Here is a tiny trained network, its code and every weight. The questions are about switching its units off for an input and a class, where a switched-off unit gives its printed mean instead of its output.

import numpy as np


def w(rows, s, z=0):
    codes = np.array(rows[::2]) - 128.0
    scale = np.full(codes.shape[1], s)
    scale[-1] = z or s
    return codes * scale


def f(y):
    return np.maximum(y, 0)


def log_softmax(a):
    a = a - a.max(-1, keepdims=True)
    return a - np.log(np.exp(a).sum(-1, keepdims=True))


def net(x, mask):
    res = np.array(x, float).reshape(1, 7) / 4 @ E
    y = f(res @ A[0][:, :-1].T + A[0][:, -1])
    res = res + np.where(mask, y, B[0][:, -1]) @ B[0][:, :-1]
    return log_softmax(res[-1] @ U[:, :-1].T + U[:, -1])


A, B = {}, {}
E = w([
[164,190,144,99,91,139,189,126],'x0',
[115,95,89,108,93,253,73,128],'x1',
[196,106,98,122,137,136,135,62],'x2',
[172,182,171,140,82,111,56,95],'x3',
[128,86,105,30,150,124,79,124],'x4',
[73,105,142,100,112,118,182,134],'x5',
[128,159,166,91,212,155,132,134],'x6',
],0.011)
A[0] = w([
[93,124,105,20,141,172,86,121,240],'neuron 0',
[198,146,133,167,25,129,121,97,184],'neuron 1',
[188,164,180,135,93,104,52,97,210],'neuron 2',
[78,149,173,110,168,93,82,128,144],'neuron 3',
[62,146,138,204,100,105,177,145,220],'neuron 4',
[85,85,108,207,93,107,131,156,192],'neuron 5',
[196,156,171,188,97,115,144,90,203],'neuron 6',
[111,169,210,142,217,81,128,130,203],'neuron 7',
[183,125,45,170,165,115,142,111,194],'neuron 8',
[58,125,164,186,93,115,254,179,253],'neuron 9',
[164,181,106,181,89,94,109,70,155],'neuron 10',
[117,131,106,84,92,161,119,99,179],'neuron 11',
[123,113,135,98,187,105,67,150,194],'neuron 12',
[169,187,167,153,140,101,160,106,160],'neuron 13',
[153,111,67,149,201,109,111,139,191],'neuron 14',
],0.009,0.0038)
B[0] = w([
[83,73,141,27,121,228,81,188,227],'neuron 0',
[146,212,37,166,49,118,36,107,217],'neuron 1',
[121,160,137,105,118,76,22,170,214],'neuron 2',
[53,148,176,112,162,84,89,174,171],'neuron 3',
[115,117,80,189,137,50,177,183,208],'neuron 4',
[80,106,59,108,130,95,129,135,188],'neuron 5',
[221,229,119,215,114,144,99,141,207],'neuron 6',
[112,176,211,140,227,118,189,141,209],'neuron 7',
[168,117,106,144,143,141,116,35,178],'neuron 8',
[87,128,78,179,85,121,254,170,245],'neuron 9',
[206,180,106,187,116,88,67,100,196],'neuron 10',
[126,164,59,80,62,180,104,125,179],'neuron 11',
[107,68,164,90,193,105,67,148,188],'neuron 12',
[169,199,138,139,118,145,156,101,196],'neuron 13',
[151,67,163,115,206,133,107,35,178],'neuron 14',
],0.0075,0.012)
U = w([
[160,53,85,120,155,136,81,50,222],'0',
[168,173,153,166,146,140,189,109,94],'1',
[117,104,95,19,77,223,100,156,130],'2',
[167,184,96,183,82,96,56,111,10],'3',
[84,134,246,126,185,99,110,159,73],'4',
[75,101,71,166,92,102,170,159,254],'5',
],0.011,0.00097)

Each question gives the input, the list of numbers given to net, and the class t.
The units are the neurons (one row each of A and B). Each row of codes is followed by its name. A weight is (code - 128) times the scale printed after its matrix; where a second scale follows, it is the last column's (A, B and U).
mask holds one flag per neuron, in row order. A switched-off neuron (its flag False) gives its mean, the last column of its row in B, instead of its output. The means were averaged over made-up inputs and are rounded, as every weight is.
A unit's drop is (log p(t) with every unit on - log p(t) with that unit switched off) / (log p(t) with every unit on - log p(t) with every unit switched off).
The circuit of an input: a set's keep is (log p(t) with only the set's units on - log p(t) with every unit switched off) / (log p(t) with every unit on - log p(t) with every unit switched off). Starting from the 12 units with the biggest drops (on a tie, the unit counted first), units are removed one at a time, each time the one whose removal leaves the highest keep (on an exact tie, the one counted first), for as long as the keep stays at least 0.8.
circuit, biggest first: the units of the circuit, biggest drop first
k most important neurons: the k neurons with the biggest drops, biggest first
drop of u: that unit's drop, to one decimal
input [-6,0,8,-7,7,3,4], class 2: circuit, biggest first	(neuron 0)
input [-8,-4,-8,-2,-8,8,8], class 5: 3 most important neurons	(neuron 9; neuron 4; neuron 5)
input [1,3,3,7,1,4,4], class 2: circuit, biggest first	(neuron 0; neuron 4)
input [-2,-2,-8,-1,-8,-6,5], class 1: circuit, biggest first	(neuron 9; neuron 7; neuron 0)
input [8,-1,8,7,6,5,7], class 2: 3 most important neurons	(neuron 0; neuron 4; neuron 11)
input [-4,-5,5,-4,0,-7,-5], class 0: 2 most important neurons	(neuron 14; neuron 8)
input [-4,4,0,-7,-5,-4,3], class 0: 2 most important neurons	(neuron 14; neuron 8)
input [-5,8,6,0,8,-7,-7], class 2: 2 most important neurons	(neuron 0; neuron 11)
input [-1,7,-5,1,-3,0,-2], class 2: drop of neuron 9	0.2
input [0,-7,5,-1,-3,-2,2], class 1: drop of neuron 1	0.1
input [-6,5,5,-4,-8,-5,1], class 0: drop of neuron 14	0.1
